Each row is followed by its class; each block has classes of its own.
|   3 |   6 |  -8 |  32 |  -3 |  -9 | -23 | -11 |   3 |  -5 | -13 |   5 |  -5 |  43 |   8 |  13 |  20 |  -6 | -16 | -17 |   7 |  18 |  -6 |  10 |  43 |  z_827
|   0 |  15 |  11 |  67 |  12 |   1 |  -9 | -17 | -12 |   6 |  -4 |  -8 | -27 | -29 |  42 |  -6 | -41 | -11 | -18 | -19 |  29 |   5 |   3 |   3 |  -3 |  z_430
| -29 |   3 |  13 | -35 |  -4 | -15 | -80 | -18 | -11 |  -3 |   3 |   1 | -15 |   3 |   5 |  -4 | -18 |   8 | -46 | -20 |  14 |   7 |   5 |  15 |  26 |  z_827
|  16 | -10 | -15 |  89 |   0 | -15 |  15 | -11 | -12 |  42 |  -8 |   0 | -21 |  19 |  -3 |  -4 |  -4 |   4 |   7 |  -8 |  16 |  -7 |  -1 |   0 |   8 |  z_430
|  -4 |  24 |  30 |  24 |  13 |  18 | -37 | -22 |  -8 | -20 | -10 | -19 |  -5 | -17 |  47 |  -5 |  -8 | -29 | -32 | -21 |  19 |  18 |   1 |  10 |  16 |  z_827
|   0 |  20 |  13 |  62 |  12 |  13 |  16 |  -5 |  -8 |  -4 |  -5 |  -8 | -22 | -46 |  47 |  -6 | -29 | -13 |  -3 | -12 |  25 |   9 |   3 |  -4 | -17 |  z_430
|   2 |  11 | -12 |  72 |   1 |   1 |  25 |  -7 |   2 |   1 | -13 |  -3 | -13 |   5 |  29 |   7 |  -6 | -17 |   7 | -16 |  18 |  13 |  -4 |   1 |  16 |  z_430
|  -1 |  11 |   6 |  38 |   1 |   0 | -18 | -15 |  -6 |  -6 |  -9 |  -3 | -15 |  -1 |  30 |   1 | -10 | -17 | -17 | -17 |  17 |  15 |  -2 |   6 |  16 |  z_430
|  -3 |  16 |  11 |  23 |  12 |  14 |  -6 |  -1 |   7 | -34 | -13 |   1 |   1 | -10 |  37 |   2 |  10 | -19 | -20 |  -7 |   8 |  23 |  -2 |   0 |  20 |  z_827
|   8 |  21 |  24 |  75 |   9 |  14 | -14 | -27 | -11 |  10 | -14 | -19 | -14 |  -2 |  41 |  -4 |  -9 | -42 | -10 | -24 |  19 |   9 |  -1 |   9 |  20 |  z_430
|   6 |  22 |  15 | 102 |  12 |   3 |  -9 | -24 | -17 |   3 | -14 | -11 | -29 | -20 |  57 |  -3 | -22 | -25 | -24 | -27 |  30 |  15 |   0 |  15 |  11 |  z_430
|  -3 |  16 |  17 |   3 |   6 |  11 | -31 | -19 |   0 | -17 |  -8 | -11 |  -2 |   6 |  28 |   7 |  -8 | -24 | -19 | -11 |  10 |  14 |   5 |   7 |  20 |  z_827
|   0 |  -4 |   2 |  14 |   5 | -18 | -55 | -17 | -12 |   1 |  -8 |   2 | -10 |  17 |   6 |  -4 |  17 |  -4 | -37 | -15 |  13 |   9 |  -2 |  16 |  37 |  z_827
|  -3 |  10 |  14 |  -5 |  10 |   3 | -38 |  -5 |  -2 | -36 | -12 |   7 |   3 |   6 |  27 |   3 |  21 | -16 | -23 | -11 |   5 |  23 |   0 |   8 |  24 |  z_827
|   9 |  -3 |  10 | 100 |  13 | -16 | -28 | -22 | -34 |  32 |  -9 |  -2 | -30 |  -1 |  25 | -18 | -12 |  -3 | -28 | -21 |  33 |   1 |   5 |  10 |  25 |  z_430
|  -3 |  15 |  14 |  29 |  12 |  -2 | -30 |  -8 | -13 | -24 | -10 |   1 |  -9 | -14 |  41 |  -2 | -26 |  -8 | -28 | -13 |  21 |  25 |   4 |   6 |  25 |  z_827
|  11 |  12 |  14 | 122 |  21 |  -5 | -18 | -28 | -29 |  27 | -15 |  -2 | -35 | -18 |  47 | -14 | -25 | -19 | -31 | -24 |  38 |   7 |   4 |   9 |  15 |  z_430
|   4 |  14 |   3 |  90 |   0 |  -3 |  -4 | -18 | -10 |  16 | -11 |  -4 | -29 |  -5 |  35 |   1 | -29 | -18 | -11 | -22 |  28 |  11 |   4 |   8 |  11 |  z_430
|   9 |  17 |  27 |  55 |  21 |  17 | -11 | -11 | -11 | -14 |  -6 | -12 |  -2 | -19 |  41 |  -6 |   4 | -28 | -12 | -10 |  17 |  11 |   2 |   4 |  10 |  z_430
|   6 |  -3 |   0 |  53 |   3 |  -5 |  -3 | -15 | -13 |  28 |   0 |  -5 | -17 |   2 |   6 |  -6 | -14 |  -4 |  -7 |  -9 |  14 |  -7 |  -1 |   2 |   4 |  z_430
|  -6 |  23 |  22 |  21 |   9 |  14 | -30 | -17 |  -5 | -23 | -11 | -15 |  -4 | -11 |  43 |   3 |   0 | -32 | -21 | -15 |  12 |  20 |   0 |   0 |  20 |  z_827
|   3 |   5 |   1 |  54 |   2 |  -5 | -18 | -15 | -10 |  13 |  -7 |  -4 | -13 |  16 |  12 |   1 |  -4 |  -9 | -16 | -14 |  17 |   4 |  -3 |   5 |  22 |  z_430

Next block, with new classes.
|   9 | -25 |  -4 |   5 | -29 |  24 | -16 |  -4 | -13 |  -1 |  28 |  -7 |  -6 | -10 |  -6 |  13 | -25 |   1 |   4 |  -9 |  10 |   4 |  14 |   3 |   7 |  z_421
|  22 | -11 | -21 |   5 |  50 |  -4 |   3 |   2 | -14 |   1 |  -3 |  -5 |   7 |  23 |   8 | -10 |  11 |  30 |  -4 |  -5 | -35 | -26 |  -2 |  -8 |  -4 |  z_320
|  11 |  -9 |  -9 |  15 |  36 |  25 |  12 |   2 | -40 | -13 |   9 |  -6 |   8 | -10 |   3 | -25 | -17 |  31 |  -2 | -11 | -11 | -30 |   5 |  -7 | -21 |  z_320
|  16 |  -3 |  -4 |  19 |  16 |   4 |  -3 |   2 | -20 |  -6 |   3 |  -5 |  -1 |  -3 |   4 | -13 | -20 |  29 |   0 |  -7 |  -9 | -34 |   0 |  -4 | -16 |  z_320
|  12 | -10 |  -4 |  12 |  21 |   0 |   0 |  -2 | -19 | -12 |   6 |  -2 | -11 |  -6 |  11 |  -7 | -20 |  25 |  -6 |  -6 | -14 | -28 |   0 |  -9 | -11 |  z_320
|  19 | -13 | -13 |  -8 |  13 |  27 | -33 |  14 |   3 |  -3 | -30 |  21 | -22 |  32 |   3 |  39 |   1 |  19 | -12 | -11 | -33 | -23 |  -1 | -10 |  21 |  z_421
|   9 | -36 |  -4 |   7 | -37 |  28 | -24 |   0 | -13 |  12 |  -2 | -17 | -13 |  -7 |   2 |  13 | -28 |   5 |   5 | -14 |   2 |   3 |   8 | -10 |  -1 |  z_421
|   7 |   0 |  -8 |  -3 | -14 |  27 | -22 |   6 |   0 |  -6 | -23 |  15 | -19 |  12 |   8 |  20 | -12 |  13 |   4 |  -4 |  -7 | -10 |  -9 |  -7 |  13 |  z_421
|  20 | -16 | -20 |  14 |  35 |   4 |  20 |  -1 | -33 |   1 |  10 | -22 |   1 |   2 |  -2 | -26 |   2 |  14 |  -4 | -11 | -14 | -25 |  13 |   1 | -13 |  z_320
|   7 |  -3 |  -1 |  22 |   6 |   6 |   2 |   4 | -27 | -11 |  11 | -12 |  -1 | -19 |  33 | -17 | -34 |  21 |   2 | -10 |  -5 | -24 |   5 |  -5 | -26 |  z_320
|  10 | -21 |  -3 |   2 | -30 |  26 | -22 |   1 |  -7 |   9 |  -3 | -12 |  -9 |  -1 |  -2 |  19 | -24 |  10 |  10 | -20 |  -1 |  -3 |   4 |  -5 |   1 |  z_421
|  25 |   6 | -15 | -28 |  45 |   4 | -38 |  15 |  35 | -10 | -40 |  49 | -15 |  68 |   3 |  69 |  -1 |  41 | -17 |  10 | -56 | -35 | -32 |   0 |  38 |  z_421
|  16 | -15 |  -8 | -16 |  15 |  16 | -25 |  12 |   9 |  -4 | -25 |  15 | -11 |  35 |   4 |  33 |  -4 |  27 | -10 | -18 | -36 | -22 | -18 | -13 |  29 |  z_421
|  13 |  -6 |   3 |  15 |  17 |   7 |   0 |   5 | -27 | -12 |   6 |  -9 |   2 |  -9 |   6 | -13 | -29 |  28 |   6 |  -4 | -13 | -34 |  -5 | -10 | -19 |  z_320
|  13 | -23 | -11 |  24 |  14 |   7 |  16 | -20 | -44 |   7 |  24 | -40 |   8 | -24 | -23 | -45 |   6 |   2 |  10 | -12 |   8 |   1 |  28 |  -9 | -23 |  z_320
|  16 | -11 |  -7 | -18 |  10 |  19 | -31 |   4 |  11 |  -5 | -21 |  19 |   1 |  35 |   3 |  53 |  -7 |  36 | -10 | -14 |   2 | -22 | -23 | -20 |  30 |  z_421
|  17 |   9 |  -1 |  17 | -10 | -11 |   7 |  -3 | -12 | -10 |   7 |   1 |   7 |   0 |   7 | -17 | -32 |  18 |   0 |  -3 | -13 | -19 |   0 |   6 | -24 |  z_320
|   3 | -23 |  -2 |   2 | -33 |  28 | -21 |   7 | -12 |   2 |   6 |   1 | -19 |  -7 |   1 |  21 | -17 |   3 |  -4 | -15 |   7 |  -3 |   3 |  -7 |   6 |  z_421
|   8 |  -4 |  -8 |  23 |   6 |  16 |   3 |   9 | -25 |  -9 |   7 |  -3 |  -1 | -13 |   8 | -17 | -28 |  25 |  -3 |  -8 |   1 | -28 |  15 |  -7 | -23 |  z_320
|   2 |  -5 |  -1 |  41 | -57 |  12 |   7 | -15 | -39 |  10 |  35 | -35 |   2 | -64 |   5 | -60 | -58 | -15 |  20 | -14 |  20 |  16 |  35 |   4 | -50 |  z_320
|  31 |  -7 | -23 |  -2 |  69 |  -2 |   4 |   3 |  -8 | -13 |  -4 |   4 |   4 |  35 |   3 |   0 |  13 |  36 | -10 |  -1 | -39 | -38 |  -6 | -16 | -16 |  z_320
